[ 0.81 -0.96  0.33 -0.22  0.16  1.17 -0.22 -1.05  0.11  0.00 -0.09  0.69
  1.60  0.09  0.08  0.43 -0.95 -3.27  0.77 -1.11  0.21 -0.88 -0.47 -0.14
 -1.61 -0.09  0.64  0.04 -1.79 -1.78 -0.18  0.39 -0.08  0.16 -0.69 -0.78
  0.55 -1.60  0.47  1.14 -0.06 -0.88 -0.19  1.07  0.73  0.78 -0.54  0.60
  0.29 -0.79 -0.22  0.53  0.40  1.58  0.77 -0.37  0.08  0.37 -0.39 -0.37
  2.35]  <62>
[ 0.00 -2.98  1.14 -0.21 -0.68  0.81  1.21  0.55  0.36 -0.60 -0.06  1.68
 -0.07 -2.03 -1.07  0.88 -1.47  1.78  1.08  0.00  0.18  0.67 -0.04 -2.13
 -0.64 -0.41 -0.01  0.23  0.69  0.67 -1.74  0.15  2.10  1.15  0.70  0.55
 -1.06  0.00  0.78  1.21  0.19 -1.92 -0.87 -0.01 -1.06  0.23  0.85 -0.13
  0.00 -2.64 -0.48  0.43  0.63  1.43  0.12  0.18  0.54  0.48  1.36  0.18
 -1.07]  <64>
[ 0.28 -4.64  0.91  0.18 -0.37  1.71  1.90 -0.49  0.09  0.73  0.15  1.54
 -0.88 -3.56 -1.21  1.90 -1.94  4.22  1.82 -0.07 -1.15  0.63 -0.11 -2.31
 -1.34 -1.05  0.59  1.90 -4.72  0.08 -1.25 -2.03  2.78  1.11  0.99  1.29
 -0.95 -0.33  0.74  5.08 -0.08 -2.29 -0.56  0.34 -0.46  0.94  0.83 -0.61
 -0.02 -2.63 -0.16  0.43  0.56  2.03 -0.06 -0.08  0.41  0.57  2.41  0.76
 -0.76]  <64>
[ 0.61 -4.08  0.21 -0.28 -0.86  1.79  2.41 -0.83 -0.06  0.08  0.20  1.75
 -1.06 -3.60 -1.65  1.77 -2.53  3.88  1.67  0.65 -0.20  0.59  0.16 -2.88
 -1.96 -0.81  0.51  1.98 -4.55 -0.80 -2.10 -2.01  2.45  1.12  1.29  0.64
 -1.13 -0.32  0.88  5.59 -0.13 -1.85 -1.07 -0.16 -1.35  0.79  0.63 -0.16
 -0.07 -3.68  0.66 -0.50  0.62  2.08  0.18 -1.48  0.24  1.37  2.59  0.40
 -1.03]  <64>
[-0.33 -1.49  0.29 -0.19 -0.21  1.02  0.55  0.44 -0.02 -0.37 -0.23  1.56
 -0.31 -1.90 -0.48 -0.70 -0.74 -2.58  1.86 -1.08  2.33 -2.06 -1.72 -2.71
 -0.72 -0.43  0.99  0.01 -0.18 -2.61 -0.47  1.85  1.44  0.84 -0.69 -0.57
 -1.03 -1.57  0.66  1.93  0.06 -2.39  0.04  2.01  0.90  0.77  2.34  0.38
  0.54 -3.23 -1.29  0.38  0.95  2.15  0.96  0.97  0.04 -0.57  0.97  0.76
  0.28]  <62>
[-0.01 -2.31  1.27 -0.29  0.05  0.72  0.38 -1.17 -0.94  1.16 -0.02  1.69
  0.98 -0.99 -1.39  0.51 -1.58 -3.65  1.31 -1.26  1.31  1.57 -0.89 -0.61
 -1.92 -1.15  0.79  1.34 -2.67 -0.54 -0.76 -0.78  1.37  0.79  0.04 -0.95
  0.93 -1.27 -0.26  0.85 -0.53 -0.34  1.18 -0.50 -0.05  0.98 -1.04  0.38
  0.58 -1.17 -0.43  0.00  0.59  1.95 -0.33  0.06  0.12 -0.74  1.05  0.34
  1.36]  <58>
[ 1.26 -1.23 -1.08  0.13  0.61  1.08  1.28 -1.81 -0.06  0.03 -0.09  0.45
  1.23 -0.24  0.14  0.59 -1.67 -3.57  1.26 -0.39  0.26 -2.99 -0.30 -0.16
 -2.97 -0.25  1.41  1.55 -5.31 -4.07 -0.31 -1.28 -0.32  0.89  0.01 -0.70
  0.49 -1.75  0.80  4.62 -0.20 -0.89 -0.43  1.90  1.07  0.80 -0.74  0.30
  0.23 -1.98 -0.07  0.63  0.32  1.87  1.30 -2.07  0.02  0.93  0.05 -0.62
  1.54]  <58>
[-0.07 -1.56  2.19  0.93  0.71 -2.05 -0.34  0.70 -1.39  1.69 -0.84  1.10
 -0.57  2.12 -2.31 -2.74 -3.20 -8.88  0.80  0.43 -0.04 -2.52 -2.33 -2.30
 -3.88 -1.46  0.02 -1.63  0.60 -2.29 -0.86  0.51  1.52  2.44  1.45 -2.16
  0.57 -1.88  0.24 -1.86 -1.53 -0.35  2.08  0.65  2.56  0.73 -2.28 -0.17
  1.11 -2.44 -3.00  0.09  1.45  2.44 -0.56 -0.02 -0.66 -0.65  0.44  0.39
  0.80]  <58>
[ 0.75 -0.86  1.24  0.86  0.71 -0.46  0.99 -0.37 -0.53  1.45 -0.35  0.46
 -0.50  0.88 -1.15 -0.71 -3.34 -5.90  1.36  0.20 -1.90 -3.71 -1.27 -0.66
 -4.37 -1.20  0.35  0.23 -4.00 -3.76 -1.41 -2.13  0.80  1.78  1.48 -1.75
  1.48 -1.93  0.66  2.78 -0.94 -0.88  1.31  1.15  2.31  1.20 -2.32  0.13
  0.79 -2.59 -1.49  0.17  0.49  2.66  0.08 -1.10 -0.55  0.49  0.17 -0.19
  1.04]  <58>
[ 0.91 -0.43  1.71  1.16 -0.07 -1.85 -0.01 -0.07 -0.03 -1.19  0.20 -1.23
 -0.61  0.05 -1.59  0.03 -1.47  1.72 -0.98  1.98 -5.31  0.67  1.93  2.30
 -3.68  1.64 -1.45 -1.05 -1.91  1.11 -1.24 -2.73 -1.04  0.32  1.98 -0.76
  1.16  0.00  0.15  0.76 -1.00 -0.53 -0.56 -0.60 -0.40 -0.15 -3.17 -0.18
 -0.04 -0.46  0.81 -0.46 -0.35 -0.96 -0.40 -1.08 -0.25  2.25 -0.64 -0.08
 -0.21]  <64>
